Here is a tiny trained network, its code and every weight. The questions are about switching its units off for an input and a class, where a switched-off unit gives its printed mean instead of its output.

import numpy as np


def w(rows, s, z=0):
    codes = np.array(rows[::2]) - 128.0
    scale = np.full(codes.shape[1], s)
    scale[-1] = z or s
    return codes * scale


def norm(h):
    return h / np.sqrt((h * h).mean(-1, keepdims=True) + 1e-5)


def f(y):
    return np.maximum(y, 0)


def log_softmax(a):
    a = a - a.max(-1, keepdims=True)
    return a - np.log(np.exp(a).sum(-1, keepdims=True))


def net(x, mask):
    res = np.array(x, float).reshape(1, 5) / 4 @ E
    u = 0
    for l in range(2):
        y = f(norm(res) @ A[l][:, :-1].T + A[l][:, -1])
        res = res + np.where(mask[u : u + 14], y, B[l][:, -1]) @ B[l][:, :-1]
        u += 14
    return log_softmax(norm(res)[-1] @ U[:, :-1].T + U[:, -1])


A, B = {}, {}
E = w([
[99,193,183,147],'x0',
[175,75,136,110],'x1',
[118,151,75,159],'x2',
[83,2,173,180],'x3',
[229,191,113,194],'x4',
],0.0038)
A[0] = w([
[149,68,79,169,155],'L0N1',
[71,125,10,106,147],'L0N2',
[72,219,188,241,3],'L0N3',
[93,198,147,193,128],'L0N4',
[156,128,11,240,139],'L0N5',
[90,69,89,193,133],'L0N6',
[140,116,134,184,244],'L0N7',
[191,101,89,149,95],'L0N8',
[239,69,104,174,92],'L0N9',
[197,198,166,116,122],'L0N10',
[67,159,160,254,201],'L0N11',
[165,123,254,44,144],'L0N12',
[162,89,174,194,65],'L0N13',
[103,193,134,18,189],'L0N14',
],0.0059,0.0029)
B[0] = w([
[171,153,125,82,201],'L0N1',
[136,175,119,177,203],'L0N2',
[112,86,164,254,191],'L0N3',
[95,100,115,196,202],'L0N4',
[102,101,52,102,231],'L0N5',
[162,123,183,109,205],'L0N6',
[119,86,166,135,231],'L0N7',
[182,112,116,59,170],'L0N8',
[157,82,94,68,207],'L0N9',
[156,128,157,169,208],'L0N10',
[126,86,128,149,252],'L0N11',
[115,160,114,137,218],'L0N12',
[97,152,75,107,170],'L0N13',
[71,138,113,147,254],'L0N14',
],0.0078,0.0034)
A[1] = w([
[115,210,145,128,43],'L1N1',
[198,178,7,169,142],'L1N2',
[23,164,5,114,129],'L1N3',
[97,166,128,70,137],'L1N4',
[78,99,103,168,125],'L1N5',
[25,205,161,174,77],'L1N6',
[53,175,106,178,127],'L1N7',
[223,179,193,137,10],'L1N8',
[138,78,210,113,90],'L1N9',
[66,37,254,80,9],'L1N10',
[34,68,107,87,8],'L1N11',
[112,135,63,156,28],'L1N12',
[32,157,192,139,251],'L1N13',
[116,65,147,130,71],'L1N14',
],0.0063,0.0017)
B[1] = w([
[83,77,162,74,161],'L1N1',
[189,189,215,130,222],'L1N2',
[115,221,18,155,235],'L1N3',
[3,103,83,150,158],'L1N4',
[220,87,212,144,197],'L1N5',
[84,75,89,108,235],'L1N6',
[135,55,45,116,222],'L1N7',
[176,174,191,201,145],'L1N8',
[113,194,141,126,187],'L1N9',
[85,225,167,66,238],'L1N10',
[49,128,205,107,191],'L1N11',
[119,211,59,26,157],'L1N12',
[126,71,101,51,253],'L1N13',
[144,216,175,88,184],'L1N14',
],0.0041)
U = w([
[143,203,24,161,166],'0',
[31,152,56,98,155],'1',
[207,66,95,53,215],'2',
[95,110,173,255,172],'3',
[85,69,125,176,14],'4',
[211,182,178,176,3],'5',
[78,100,248,53,141],'6',
],0.013,0.0025)

Each question gives the input, the list of numbers given to net, and the class t.
The units are the neurons (one row each of A and B). Each row of codes is followed by its name. A weight is (code - 128) times the scale printed after its matrix; where a second scale follows, it is the last column's (A, B and U).
mask holds one flag per neuron, layer by layer. A switched-off neuron (its flag False) gives its mean, the last column of its row in B, instead of its output. The means were averaged over made-up inputs and are rounded, as every weight is.
A unit's drop is (log p(t) with every unit on - log p(t) with that unit switched off) / (log p(t) with every unit on - log p(t) with every unit switched off).
The circuit of an input: a set's keep is (log p(t) with only the set's units on - log p(t) with every unit switched off) / (log p(t) with every unit on - log p(t) with every unit switched off). Starting from the 12 units with the biggest drops (on a tie, the unit counted first), units are removed one at a time, each time the one whose removal leaves the highest keep (on an exact tie, the one counted first), for as long as the keep stays at least 0.8.
units of the circuit, in order: the units of the circuit, biggest drop first
unit that matters most: the unit with the biggest drop
top k neurons: the k neurons with the biggest drops, biggest first
k most important neurons of layer l: the k neurons of layer l with the biggest drops, biggest first
drop of u: that unit's drop, to one decimal
input [2,8,4,-4,-4], class 0: unit that matters most -> L1N3
input [-3,2,8,-1,7], class 2: 3 most important neurons of layer 0 -> (L0N9 L0N8 L0N14)
input [1,-1,2,-3,8], class 5: top 4 neurons -> (L1N2 L0N10 L1N3 L0N14)
input [1,8,-8,-6,-2], class 1: top 4 neurons -> (L0N14 L0N12 L0N6 L0N7)
input [4,5,-4,-8,-1], class 1: units of the circuit, in order -> (L0N14 L1N4)
input [-4,4,5,-5,-6], class 0: top 2 neurons -> (L0N2 L1N3)
input [-1,3,-4,-1,-6], class 1: 3 most important neurons of layer 0 -> (L0N12 L0N7 L0N6)
input [3,3,3,-4,4], class 5: top 2 neurons -> (L0N10 L1N2)
input [3,2,-5,-3,-1], class 1: top 2 neurons -> (L0N14 L0N12)
input [-4,7,5,-5,-8], class 0: top 2 neurons -> (L1N3 L0N2)
input [2,-8,0,-6,7], class 3: top 2 neurons -> (L0N3 L0N10)
input [3,5,-1,-3,1], class 5: 2 most important neurons of layer 0 -> (L0N10 L0N3)
input [7,-2,-2,-7,4], class 3: drop of L1N4 -> 0.0
input [5,-2,4,-2,2], class 3: units of the circuit, in order -> (L0N3)
input [-1,-3,2,3,-5], class 6: drop of L0N6 -> 0.1
input [-1,0,8,-1,-7], class 0: drop of L0N6 -> -0.1
